Each row has a name. Each piece below is followed by the name of the row it came from, unless a question asks for something else. Each question is about the rows just above it. Places in a row count from 0.

F: [-.18 -.59 -.66 .17 -.19 .56 -.81 -.33 .07 .16 .73 -.23 .12 .00 .52 .41 .64 -.30 -.79 -.38 .64 .27 -.70 -.58 -.68 .00 -.37 .10 -.58 .54 .11 .04 .75]
Z: [.02 .70 -.32 .02 -.31 .60 .43 .22 -.84 .69 .35 -.72 .06 -.06 -.64 -.68 .62 .11 -.17 -.56 -.80 .15 .76 .01 -.49 -.81 .31 -.44 .28 -.10 .62 -.43 -.12]
U: [-.03 .50 -.83 -.63 .53 -.71 -.75 -.69 -.45 -.20 -.47 .06 .13 -.49 -.40 .11 .55 -.51 -.39 -.09 -.17 .43 .18 .77 -.49 -.70 .79 -.79 -.31 -.56 -.56 .25 -.17]
A: [.80 -.21 .35 -.77 -.60 -.32 -.43 -.16 -.28 .59 .01 .51 -.27 -.72 -.11 -.37 -.63 -.62 .21 .35 .63 .46 .40 -.27 -.32 -.56 .69 .69 .38 -.61 -.19 -.70 .42]
N: [.34 -.29 .83 .38 .27 .33 .80 .77 -.12 -.34 .57 -.62 .76 .62 .02 .34 -.42 -.62 -.48 -.68 .36 -.76 .79 -.25 -.49 -.16 -.37 -.76 .11 -.30 .65 -.30 .56]
q: [.12 .00 .52 .41 .64 -.30 -.79 -.38 .64 .27 -.70 -.58] | F
q: [.80 -.21 .35 -.77 -.60 -.32 -.43 -.16 -.28 .59 .01 .51 -.27 -.72 -.11 -.37 -.63 -.62 .21 .35 .63 .46 .40 -.27 -.32 -.56 .69 .69 .38 -.61 -.19 -.70 .42] | A

T: [.45 -.47 .14 -.15 .23 -.03 -.35 -.56 -.70 -.90 .64 .65 .57 -.22 -.21 .32 .00 .42 -.30 -.17 .31 .29 .49 .29 -.25 -.32 -.11]
S: [-.01 -.07 .26 .22 .16 .01 .03 .13 .03 .02 .15 .16 .08 -.15 .09 -.01 .03 .09 .01 -.06 .02 .07 .13 .00 -.02 -.01 .00]
Y: [.09 -.07 .26 -.07 .16 .01 .03 .13 .03 .02 .15 .16 .08 -.03 .23 -.03 -.04 .20 .26 -.13 -.06 -.03 -.14 .01 -.29 .17 .22]
E: [.01 .00 .00 -.07 .00 -.01 -.07 -.02 -.04 -.08 .04 .06 .05 -.04 -.14 -.01 .03 .09 .01 -.06 .02 .07 .13 .00 -.02 -.01 .00]
Which entry of T is missing from [.45 .23 -.56 .57 -.22 .32 .00 .49 .29 -.11 -.35 -.32 .29 -.47 -.70 .14 .31 .64 .65 -.21 -.03 .42 -.90 -.25 -.17 -.30]? | [-.15]
Shuffled T with one entry gone: [.00 -.35 .29 .65 .31 .29 -.03 -.15 -.17 .32 .14 .23 -.30 -.22 -.90 .49 -.11 -.47 -.25 -.70 .45 .42 .64 -.32 -.56 -.21], missing | [.57]
Which value is in both T and E? | [.00]
The one value in E and T: | [.00]

B: [-.03 -.08 .24 .62 -.36 .26 -.35]
G: [.10 .28 -.13 -.16 -.03 .20 -.21]
P: [.00 -.03 -.36 .10 -.06 .42 .11]
C: [.10 -.13 .28 .65 -.32 .43 -.58]
H: [-.24 .15 -.13 -.16 -.03 .18 -.18]
q: [.10 -.13] | C
Shuffled C with one entry gone: [.43 -.58 -.32 .28 .10 -.13], missing | [.65]
Which row holds [.62 -.36 .26 -.35]? | B
Which row holds [-.03 .18]? | H
q: [.10 -.13 .28] | C
Which entry of P is missing from [-.03 .42 -.36 .11 -.06 .00]? | [.10]

X: [.75 -.04 .27 .74 .27]
R: [.46 -.05 -.34 -.33 -.13]
J: [.19 -.05 .06 .20 -.34]
[.75 -.04 .27 .74 .27] is in which row? | X
Which entry of J is missing from [.06 .19 -.34 -.05]? | [.20]
q: [.46 -.05 -.34 -.33 -.13] | R
Every place of [.75] in X: | 0

L: [.57 .25 -.06 -.06 .02 .15]
K: [.54 -.30 .40 .40 .40 .40]
M: [.07 .46 .43 -.09 .23 -.05]
W: [.46 .42 -.09 .23 -.05 .11]
V: [-.49 .08 .39 .56 -.18 -.04]
D: [.32 -.11 .19 -.56 -.27 -.23]
q: [.46 .43 -.09 .23 -.05] | M
Every place of [.40] in K: | 2 3 4 5

fimo: [-.22 -.18 .54 .90 .54]
Duliz: [-.17 -.09 -.16 .03 .24]
gamip: [-.17 -.18 -.18 -.17 -.18]
sozuv: [-.17 -.02 -.18 -.09 -.18]
At which places does gamip hold [-.17]? | 0 3
q: [-.02 -.18 -.09] | sozuv
The one value in gamip and fimo: | [-.18]
The row with [-.17 -.18 -.18] is | gamip
q: [-.18 -.17 -.18] | gamip
Shared by gamip and Duliz: | [-.17]
Which value is in both fimo and sozuv? | [-.18]

buvef: [.54 .73 .73 .54 .73]
muko: [-.04 .70 -.27 .04 -.70]
Nagit: [-.62 -.70 -.13 .01 -.69]
Gobeb: [.14 .73 .45 .54 .11]
Soz: [.12 -.70 .54 .73 -.19]
bafu: [.02 -.24 .37 .74 .06]
Davib: [.72 .57 -.71 .58 .14]
q: [-.70 -.13] | Nagit
Which entry of Nagit is missing from [-.13 .01 -.62 -.70]? | [-.69]
The one value in muko and Soz: | [-.70]
[.73 .73 .54] is in which row? | buvef
Places of [.73] in row buvef: | 1 2 4

ked: [-.19 .04 .30 .04 -.21 .23 -.15 .01 -.54]
momi: [-.17 -.62 -.02 .12 -.11 -.11 .24 -.01 .32]
feno: [-.17 .01 -.20 -.65 .20 -.10 -.40 -.08 -.86]
nides: [-.40 -.51 -.09 -.04 -.47 -.40 -.41 -.40 -.40]
firo: [-.03 .13 -.15 .18 .18 -.05 -.03 -.03 -.03]
Gili: [-.19 .12 .27 -.08 -.06 .15 -.40 .01 -.70]
nari: [-.06 -.63 .03 .03 -.34 -.06 .03 -.24 .34]
Reka: [-.41 -.54 -.14 .51 -.41 .51 -.41 -.41 .23]
q: [-.15 .01] | ked
At which places does nari hold [.03]? | 2 3 6
Places of [-.40] in row nides: | 0 5 7 8
Where do [-.19 .04] appear? | ked
Which value is in both nides and Gili? | [-.40]
Places of [-.03] in row firo: | 0 6 7 8
At which places does Reka hold [-.41]? | 0 4 6 7

takuv: [.33 -.12 .22 .06 -.44 -.17 -.51 .51 .28 .21 -.37 -.51 -.10 .06 -.41 -.14]
Vin: [-.13 .17 .09 .13 -.66 .48 .18 -.02 .16 .01 .22 -.23 -.61 .26 -.16 .11]
Nuka: [.21 .06 .22 .06 -.44 -.17 .06 .02 .28 -.46 -.37 .22 -.10 .06 -.41 .22]
munaz: [-.19 -.39 .10 .00 .06 -.13 -.08 .12 -.56 -.01 -.49 -.09 -.66 -.24 -.40 -.05]
doma: [.19 .02 -.08 -.04 -.28 -.04 .50 -.04 .50 .22 -.04 -.27 -.04 .19 .50 .27]
nizo: [-.52 .52 .01 .28 .20 -.37 -.11 .03 .27 -.58 .32 .10 -.07 .43 .07 .11]
takuv without one entry, shuffled: [.21 .22 -.12 .06 -.51 -.37 -.10 -.51 -.44 -.17 -.41 .06 -.14 .33 .51]. Gone: | [.28]
Which entry of nizo is missing from [.11 .03 -.58 -.11 -.07 .07 .32 .43 .27 .28 -.52 .01 .52 .20 -.37]? | [.10]
At which places does Nuka hold [.06]? | 1 3 6 13
At which places does doma hold [.50]? | 6 8 14

dol: [.03 -.23 -.06 .00 .13 .10 .05 -.07 -.06 -.77 .12 .28 -.19 .03 -.05 .17 .09 -.13 -.22 -.16 .05 .00 .18 .11 .04]
voto: [-.13 -.13 -.09 .20 -.20 .16 -.01 -.21 -.06 .40 -.10 -.20 .17 .16 .11 -.31 -.24 -.07 -.38 -.25 -.20 .15 -.35 -.14 -.01]
kozuk: [.15 .04 .11 -.43 .42 -.48 .01 -.21 .14 -.50 -.41 .01 -.20 -.03 -.28 .21 .12 -.04 .31 -.09 .20 -.22 .36 .27 .16]
gike: [-.10 -.02 .02 .08 .22 -.06 .10 -.24 .19 -.30 .21 .16 -.13 -.29 .16 .02 -.06 -.03 -.48 -.25 -.07 .03 -.07 .10 .16]
des: [.13 .39 .10 -.13 .37 .06 -.06 -.06 -.02 -.18 -.05 -.02 -.14 -.17 .01 .25 .25 .04 -.01 .12 .06 .10 .37 .14 .14]
tubaf: [.07 .07 -.08 -.16 -.02 .00 -.12 -.03 .11 .15 -.10 -.11 -.02 -.03 -.12 .05 .03 .13 -.01 .11 .16 -.15 .39 .03 .08]
Fas: [-.20 .17 .13 -.41 .38 .01 -.08 -.15 .11 -.45 -.08 -.20 -.09 .41 -.20 .44 .22 .03 -.16 .29 -.06 -.20 .23 .18 -.01]
fiput: [-.24 .04 -.08 -.02 -.04 -.01 .00 -.18 .11 .07 .28 .01 .07 .07 .12 -.35 -.01 .12 -.30 .03 -.07 .07 .04 .16 .07]
letu: [.23 -.31 .08 -.07 -.19 -.05 -.10 .07 .17 -.06 -.02 .08 -.15 -.33 .14 .08 .21 -.41 .08 .70 .17 .02 -.07 .01 .03]
buto: [.03 -.24 .00 -.06 -.30 -.09 -.01 .28 -.19 -.08 -.01 .03 -.11 -.41 -.04 -.15 .03 -.23 -.16 .08 .05 .15 -.07 -.35 .16]
q: [.03 -.24 .00 -.06 -.30 -.09 -.01 .28 -.19 -.08 -.01 .03 -.11 -.41 -.04 -.15 .03 -.23 -.16 .08 .05 .15 -.07 -.35 .16] | buto
buto without one entry, shuffled: [.05 .00 -.01 -.06 -.35 -.15 .28 -.41 .03 -.07 -.01 -.08 -.11 -.30 -.09 -.23 -.24 -.16 .03 -.19 .08 .03 -.04 .15]. Gone: | [.16]
Shuffled tubaf with one entry gone: [-.03 -.10 .11 .07 .03 .11 -.16 .15 -.02 -.12 -.02 .05 -.08 .13 .08 .00 .16 .07 -.11 -.15 -.03 -.12 -.01 .03], missing | [.39]
q: [-.24 .04 -.08 -.02 -.04 -.01 .00 -.18 .11 .07 .28 .01 .07 .07 .12 -.35 -.01 .12 -.30 .03 -.07 .07 .04 .16 .07] | fiput
Places of [-.20] in row Fas: | 0 11 14 21
Places of [.07] in row fiput: | 9 12 13 21 24

gur: [.24 -.06 .15 -.15 -.48 .17 .00 .00 .01]
Vopim: [.24 .00 -.06 .00 .15 .17 -.48 -.15 .01]
Fis: [-.32 -.16 .51 -.48 .29 .13 -.59 -.11 .01]
veze: [-.15 -.02 -.37 .34 -.12 .85 .01 .02 .01]
gaz: [-.19 -.14 .22 -.35 .44 .05 -.65 .01 .01]
tarot: [.23 .04 -.38 -.19 .11 -.18 .03 .14 .01]
nugob: [.10 .08 -.27 -.13 .15 .08 -.11 .14 .01]
Shared by gur and tarot: | [.01]
q: [.24 .00 -.06 .00 .15 .17 -.48 -.15] | Vopim
q: [-.15 .01] | Vopim

rafaz: [.41 -.64 -.13 .55 .56 .43 -.51 .05]
lal: [.22 -.01 .01 .38 .05 .05 -.02 .33]
Kana: [-.26 .03 -.15 -.29 -.48 -.04 -.64 .00]
rafaz without one entry, shuffled: [.05 .41 -.13 -.64 -.51 .43 .56]. Gone: | [.55]
Which value is in both rafaz and lal? | [.05]
At which places does lal hold [-.01]? | 1

Movap: [.22 -.17 -.29 -.36 .73]
Rer: [.08 .14 .54 .17 -.17]
lak: [.00 .04 .32 -.23 .36]
gak: [-.52 -.78 -.02 -.56 .08]
Lopo: [.06 .27 .00 -.29 -.03]
Rener: [-.02 -.03 .05 -.02 -.03]
vig: [-.27 -.78 -.30 -.56 .08]
sodo: [.07 .15 .05 .22 .53]
nupez: [.06 -.01 -.01 .09 .06]
lom: [-.39 .04 .32 -.23 -.01]
Places of [-.02] in row Rener: | 0 3
q: [.04 .32 -.23 .36] | lak
lak without one entry, shuffled: [.04 -.23 .32 .00]. Gone: | [.36]
Which value is in both Movap and Lopo? | [-.29]
Which value is in both Rener and gak? | [-.02]
gak without one entry, shuffled: [.08 -.78 -.02 -.52]. Gone: | [-.56]
At which places does nupez hold [.06]? | 0 4

femes: [.25 -.16 .89 .32 .20 .57 -.19 .20 .02 -.09 .29 .11 -.24 -.61 .04 -.33 .18 -.11 .01 -.10 -.06]
raka: [.03 .01 .29 .09 .06 .21 .07 .12 .01 -.20 .05 -.04 -.04 -.04 -.03 -.44 .03 -.12 -.13 -.25 -.03]
kuv: [.08 -.06 .39 .20 .03 .27 .03 .23 -.04 -.11 .16 -.02 -.20 -.15 -.06 -.30 .15 .11 -.07 -.23 .03]
Basas: [.10 -.08 .42 .22 .04 .29 .00 .24 -.06 -.08 .19 .01 -.23 -.21 -.05 -.24 .17 -.09 -.04 -.19 .04]
mamok: [.04 .04 .22 -.03 .14 .13 -.03 -.14 .18 -.16 -.07 .07 -.08 -.24 .12 .18 .06 .04 .10 .13 .00]
nonup: [.16 -.02 .60 .06 .26 .36 -.14 -.14 .24 -.21 .00 .07 .15 -.40 .14 -.46 -.12 -.09 -.09 -.03 -.23]
ser: [.04 .04 .22 -.03 .14 .13 -.03 -.14 .18 -.16 -.07 .01 .17 -.11 .07 -.33 -.13 -.06 -.09 -.03 -.15]
nivus: [.08 -.01 .22 -.03 .14 .11 -.13 -.18 .14 -.03 -.04 .07 .14 -.23 .11 -.05 -.12 .01 .02 .13 -.14]
zasa: [.25 -.16 .89 .32 .20 .57 -.19 .20 .02 -.09 .29 .11 -.24 -.32 -.02 -.62 .13 -.18 -.14 -.32 -.06]
q: [.29 .00] | Basas
The one value in nonup and femes: | [-.09]
q: [.25 -.16 .89 .32 .20 .57 -.19 .20 .02 -.09 .29 .11 -.24 -.32 -.02 -.62 .13 -.18 -.14 -.32 -.06] | zasa
zasa without one entry, shuffled: [-.18 .25 -.32 .89 -.32 .29 -.02 -.09 -.24 -.19 -.16 .32 -.14 .11 .20 .13 .02 -.06 .20 .57]. Gone: | [-.62]

vos: [.73 -.47 -.28 -.68 -.60 -.09 .44 .70 .44 -.11 -.73 -.66 -.23 .45 .79 .46 -.09 -.74 -.76 -.31 .39 .75 .57 -.09 -.61 -.71 -.32 .34 .78]
sigi: [.34 -.66 .46 -.59 -.56 -.26 .08 -.67 -.26 .60 .39 -.04 -.26 -.56 -.67 -.35 -.03 .36 .56 .60 -.66 .11 -.26 -.59 -.64 -.66 -.26 -.66 .53]
resi: [.23 -.07 -.37 -.51 -.40 .24 .21 .45 .48 .32 .03 -.29 -.45 -.44 -.23 .10 .35 .48 .48 .24 .69 -.46 -.53 .70 -.06 .45 .52 .52 .28]
q: [.23 -.07 -.37 -.51 -.40 .24 .21 .45 .48 .32 .03 -.29 -.45 -.44 -.23 .10 .35 .48 .48 .24 .69 -.46 -.53 .70 -.06 .45 .52 .52 .28] | resi
Every place of [-.66] in sigi: | 1 20 25 27
Where do [-.37 -.51 -.40] appear? | resi
At which places does resi hold [-.46]? | 21

geb: [-.02 .01 .16 .06 -.16 .25 -.27 .23 .02 .09 -.09 -.25 -.27 .08 .17 .36 -.19 .05 .32 -.16]
goz: [-.12 .27 -.01 .19 .02 -.28 .24 -.22 -.11 -.10 -.03 -.26 -.37 .07 .19 .31 -.10 .00 .26 -.15]
Rapap: [-.04 -.04 .18 -.35 -.19 .22 -.28 .28 .09 .10 -.05 -.26 -.35 -.36 .19 .33 -.13 .03 .28 -.12]
gerab: [-.10 .28 -.12 .10 .01 -.22 .13 -.31 -.13 -.15 .07 .20 .72 -.26 -.46 -.38 -.23 .19 -.10 -.05]
fego: [-.07 .26 -.05 .14 -.01 -.24 .23 -.31 -.12 .00 .04 .23 .63 -.21 -.43 -.43 -.21 .17 -.28 .01]
nuto: [-.09 .28 .04 .18 .05 -.26 .33 -.15 -.06 -.10 .03 .19 .52 -.15 -.43 -.43 -.09 .19 -.32 .05]
Nado: [-.06 .28 -.14 .05 -.03 -.21 .07 -.38 -.13 -.12 .12 .25 .76 -.31 -.46 -.35 -.34 .17 .00 -.11]
sezi: [-.07 .26 -.35 .14 -.01 -.24 .23 -.31 -.12 -.13 .04 .23 .63 -.21 -.43 -.43 -.21 .17 -.20 -.04]
dobo: [.00 .00 .07 .07 -.11 .22 -.28 .20 .03 .08 -.09 -.24 -.21 .09 .21 .32 -.19 .05 .34 -.16]
[-.07 .26 -.35 .14 -.01 -.24 .23 -.31 -.12 -.13 .04 .23 .63 -.21 -.43 -.43 -.21 .17 -.20 -.04] is in which row? | sezi
Shuffled fego with one entry gone: [-.12 -.28 -.01 -.07 .23 .00 .26 -.21 .14 -.05 -.43 -.21 .63 .23 .04 -.43 -.24 .17 -.31], missing | [.01]
q: [.00 .00 .07 .07 -.11 .22 -.28 .20 .03 .08 -.09 -.24 -.21 .09 .21 .32 -.19 .05 .34 -.16] | dobo
q: [.09 -.09 -.25 -.27 .08 .17 .36 -.19 .05 .32 -.16] | geb
Where do [-.12 .00] appear? | fego
Which entry of Rapap is missing from [.22 -.35 .33 -.05 .28 -.28 .18 .19 -.19 .28 .09 -.13 -.26 -.04 -.12 -.04 .10 .03 -.35]? | [-.36]

nore: [-.26 -.01 .65 -.05 -.50 .00 .11 -.36 .24 .02 -.13 -.30 .17 .33 .01 -.47 .26 -.02 -.15 .01 -.69 -.03 -.70 -.11 -.21 .38 .07 -.05 .04 -.02 -.01 .05 .23 -.33 -.08]
debu: [.14 .01 -.35 .03 .30 .03 -.06 .19 -.12 -.01 -.08 .16 -.09 .64 .01 .26 -.14 .01 .08 .03 .32 .01 .38 .06 -.51 -.20 -.03 .02 -.26 .01 .00 -.02 -.12 .34 -.06]
Navef: [-.13 -.01 .25 -.02 -.19 -.02 .04 -.14 .10 .01 .06 -.12 .07 .13 -.01 .03 .00 -.20 -.06 -.03 -.22 -.01 -.27 -.04 -.08 .15 .03 -.02 .19 -.01 .00 .02 .09 -.13 .04]
nov: [-.26 -.01 .65 -.05 -.50 -.06 .11 -.36 .24 .02 .14 -.30 .17 .33 -.01 -.47 -.01 -.02 -.15 .01 -.69 .00 -.70 -.11 -.21 .38 .07 -.05 .04 -.02 -.01 .05 .23 -.33 .10]
Geriv: [-.03 .00 .08 -.01 -.06 .00 .02 -.05 .02 .01 .01 -.04 .02 .04 -.21 -.20 .03 .00 -.02 -.01 -.07 .00 -.08 -.01 -.03 .04 .00 .00 .06 .00 .01 .00 -.18 -.04 .01]
lok: [.21 .02 -.51 .05 .40 .05 -.09 .21 -.19 -.02 -.11 .23 -.13 -.26 .01 .38 -.21 .02 .13 .04 .46 .02 .55 .09 .17 -.31 -.05 .04 -.39 .02 .01 -.04 -.17 .26 -.09]
kek: [-.01 .00 .03 .00 -.02 .00 .01 -.01 .01 .00 .01 -.01 .01 .02 .00 -.03 .01 .22 -.01 .00 -.03 .00 -.04 .00 -.02 .01 .00 -.01 .02 .00 -.37 .00 .01 -.01 .00]
Which row holds [.21 .02 -.51 .05 .40 .05 -.09 .21 -.19 -.02 -.11 .23 -.13 -.26 .01 .38 -.21 .02 .13 .04 .46 .02 .55 .09 .17 -.31 -.05 .04 -.39 .02 .01 -.04 -.17 .26 -.09]? | lok
Where do [-.20 .03 .00] appear? | Geriv
At which places does Geriv hold [-.01]? | 3 19 23

dis: [-.69 -.52 -.19 -.01 .38 -.40 -.07 .18 -.01]
kizo: [-.50 -.54 -.11 -.01 .33 .16 -.13 .13 -.02]
Maz: [.51 .26 -.04 -.02 -.51 -.29 -.07 -.43 -.04]
rali: [-.10 -.47 -.17 -.01 .55 -.43 -.08 .32 -.03]
voru: [-.52 -.52 -.15 .02 .13 .35 .14 .04 -.01]
Shared by rali and Maz: | [-.43]
voru without one entry, shuffled: [-.15 .14 .02 -.52 .35 .04 -.01 -.52]. Gone: | [.13]

lan: [-.60 -.58 -.57 -.57 -.60 -.57 -.57 -.57]
Fite: [.42 .14 .35 -.22 .36 .43 .40 .17]
Filek: [-.60 .34 .08 .19 -.56 .24 -.36 .14]
Which entry of Fite is missing from [.43 .14 .36 .17 .40 .35 -.22]? | [.42]
Shared by Filek and Fite: | [.14]
At which places does lan hold [-.57]? | 2 3 5 6 7
Which row holds [.19 -.56 .24]? | Filek
Which row holds [-.60 .34 .08]? | Filek
Places of [-.60] in row lan: | 0 4

buteg: [-.01 -.22 .54 -.27 .15 .09 -.51]
surum: [.30 -.21 .37 .30 .30 .34 .05]
ded: [-.19 .20 .05 .27 .02 .19 -.08]
Lud: [.63 .26 -.47 .05 .34 .55 -.25]
dad: [.00 .00 .17 .54 -.19 .00 .11]
Bele: [-.02 -.03 .34 .35 -.11 .34 .17]
kat: [-.21 -.34 .27 -.23 .39 .14 -.26]
zaka: [-.20 -.03 -.03 .03 -.15 .31 .28]
q: [-.19 .00] | dad
Shuffled Bele with one entry gone: [.34 -.02 -.11 .35 .34 .17], missing | [-.03]
Shared by buteg and dad: | [.54]
Which entry of ded is missing from [.20 .27 .02 .05 -.19 -.08]? | [.19]
Shuffled kat with one entry gone: [-.34 .14 -.23 -.26 .39 -.21], missing | [.27]
Places of [.30] in row surum: | 0 3 4
Shuffled ded with one entry gone: [.02 .19 .20 .05 -.19 .27], missing | [-.08]

